Below is a small trained network, with its code and all its weights. Each question gives an input and a class and asks what happens when units are switched off, that is, made to give their printed mean instead of their output.

import numpy as np


def w(rows, s, z=0):
    codes = np.array(rows[::2]) - 128.0
    scale = np.full(codes.shape[1], s)
    scale[-1] = z or s
    return codes * scale


def f(y):
    return y / 2 * (1 + np.tanh(0.7978845608 * (y + 0.044715 * y**3)))


def log_softmax(a):
    a = a - a.max(-1, keepdims=True)
    return a - np.log(np.exp(a).sum(-1, keepdims=True))


def net(x, mask):
    res = np.array(x, float).reshape(1, 6) / 4 @ E
    y = f(res @ A[0][:, :-1].T + A[0][:, -1])
    res = res + np.where(mask, y, B[0][:, -1]) @ B[0][:, :-1]
    return log_softmax(res[-1] @ U[:, :-1].T + U[:, -1])


A, B = {}, {}
E = w([
[111,101,253,118,245,154],'x0',
[169,8,9,73,146,101],'x1',
[163,168,140,39,98,176],'x2',
[146,39,149,239,202,187],'x3',
[165,167,147,111,63,228],'x4',
[112,83,123,101,193,194],'x5',
],0.0073)
A[0] = w([
[98,113,162,136,173,139,182],'n1',
[188,101,94,136,51,190,191],'n2',
[155,125,110,234,181,110,234],'n3',
[135,131,135,149,216,207,237],'n4',
[73,75,102,230,202,117,212],'n5',
[79,179,141,152,82,133,180],'n6',
[108,135,90,98,113,8,166],'n7',
[95,146,119,227,132,159,131],'n8',
[62,183,166,99,105,153,223],'n9',
[112,205,156,85,97,196,219],'n10',
[162,201,124,86,95,144,210],'n11',
[180,42,138,63,117,173,255],'n12',
[43,104,93,191,120,25,242],'n13',
[80,75,145,70,90,63,155],'n14',
[144,84,202,97,189,128,201],'n15',
],0.011,0.0029)
B[0] = w([
[140,73,135,91,177,143,192],'n1',
[188,132,90,130,133,111,203],'n2',
[177,37,155,182,111,78,214],'n3',
[154,55,175,81,171,188,232],'n4',
[142,57,180,142,113,118,254],'n5',
[148,147,183,147,85,83,181],'n6',
[100,143,122,95,78,189,226],'n7',
[142,95,110,163,103,113,178],'n8',
[205,181,255,108,101,86,207],'n9',
[183,177,157,61,114,62,227],'n10',
[211,239,105,136,110,142,213],'n11',
[149,119,80,149,192,181,212],'n12',
[38,40,111,144,36,116,237],'n13',
[49,186,133,87,125,170,181],'n14',
[88,100,161,111,193,160,226],'n15',
],0.0087,0.0095)
U = w([
[155,182,172,116,108,73,107],'0',
[122,78,140,170,118,84,221],'1',
[173,145,8,141,155,119,166],'2',
[61,149,119,103,115,139,2],'3',
[104,106,190,82,243,147,170],'4',
],0.014,0.00097)

Each question gives the input, the list of numbers given to net, and the class t.
The units are the neurons (one row each of A and B). Each row of codes is followed by its name. A weight is (code - 128) times the scale printed after its matrix; where a second scale follows, it is the last column's (A, B and U).
mask holds one flag per neuron, in row order. A switched-off neuron (its flag False) gives its mean, the last column of its row in B, instead of its output. The means were averaged over made-up inputs and are rounded, as every weight is.
A unit's drop is (log p(t) with every unit on - log p(t) with that unit switched off) / (log p(t) with every unit on - log p(t) with every unit switched off).
The circuit of an input: a set's keep is (log p(t) with only the set's units on - log p(t) with every unit switched off) / (log p(t) with every unit on - log p(t) with every unit switched off). Starting from the 12 units with the biggest drops (on a tie, the unit counted first), units are removed one at a time, each time the one whose removal leaves the highest keep (on an exact tie, the one counted first), for as long as the keep stays at least 0.8.
units of the circuit, in order: the units of the circuit, biggest drop first
k most important neurons: the k neurons with the biggest drops, biggest first
drop when u is switched off: that unit's drop, to one decimal
input [0,-7,-6,-4,-8,1], class 1: units of the circuit, in order : (n13)
input [-6,0,-8,-4,-2,-3], class 3: units of the circuit, in order : (n7; n14)
input [-5,4,0,-7,-4,7], class 3: units of the circuit, in order : (n14; n7)
input [-4,-2,-1,2,7,5], class 2: units of the circuit, in order : (n2; n5)
input [3,5,-8,-7,-8,-1], class 3: units of the circuit, in order : (n14; n7)
input [2,-5,-3,-4,-1,5], class 0: 2 most important neurons : (n9; n12)
input [-5,0,7,0,-6,1], class 2: units of the circuit, in order : (n9; n5)
input [-2,7,-1,5,2,4], class 2: 4 most important neurons : (n12; n2; n9; n15)
input [-8,0,6,-3,-4,4], class 2: 4 most important neurons : (n9; n5; n2; n11)
input [-7,5,-3,0,-2,-3], class 3: 3 most important neurons : (n7; n13; n14)
input [6,-8,8,8,8,-7], class 0: 2 most important neurons : (n10; n9)
input [8,-3,2,-8,1,3], class 0: 2 most important neurons : (n9; n10)
input [8,2,-2,-7,-1,-7], class 3: drop when n14 is switched off : 0.2
input [-4,0,8,-1,-2,4], class 2: drop when n6 is switched off : 0.1
input [-3,6,1,-7,-7,8], class 3: most important neuron : (n14)
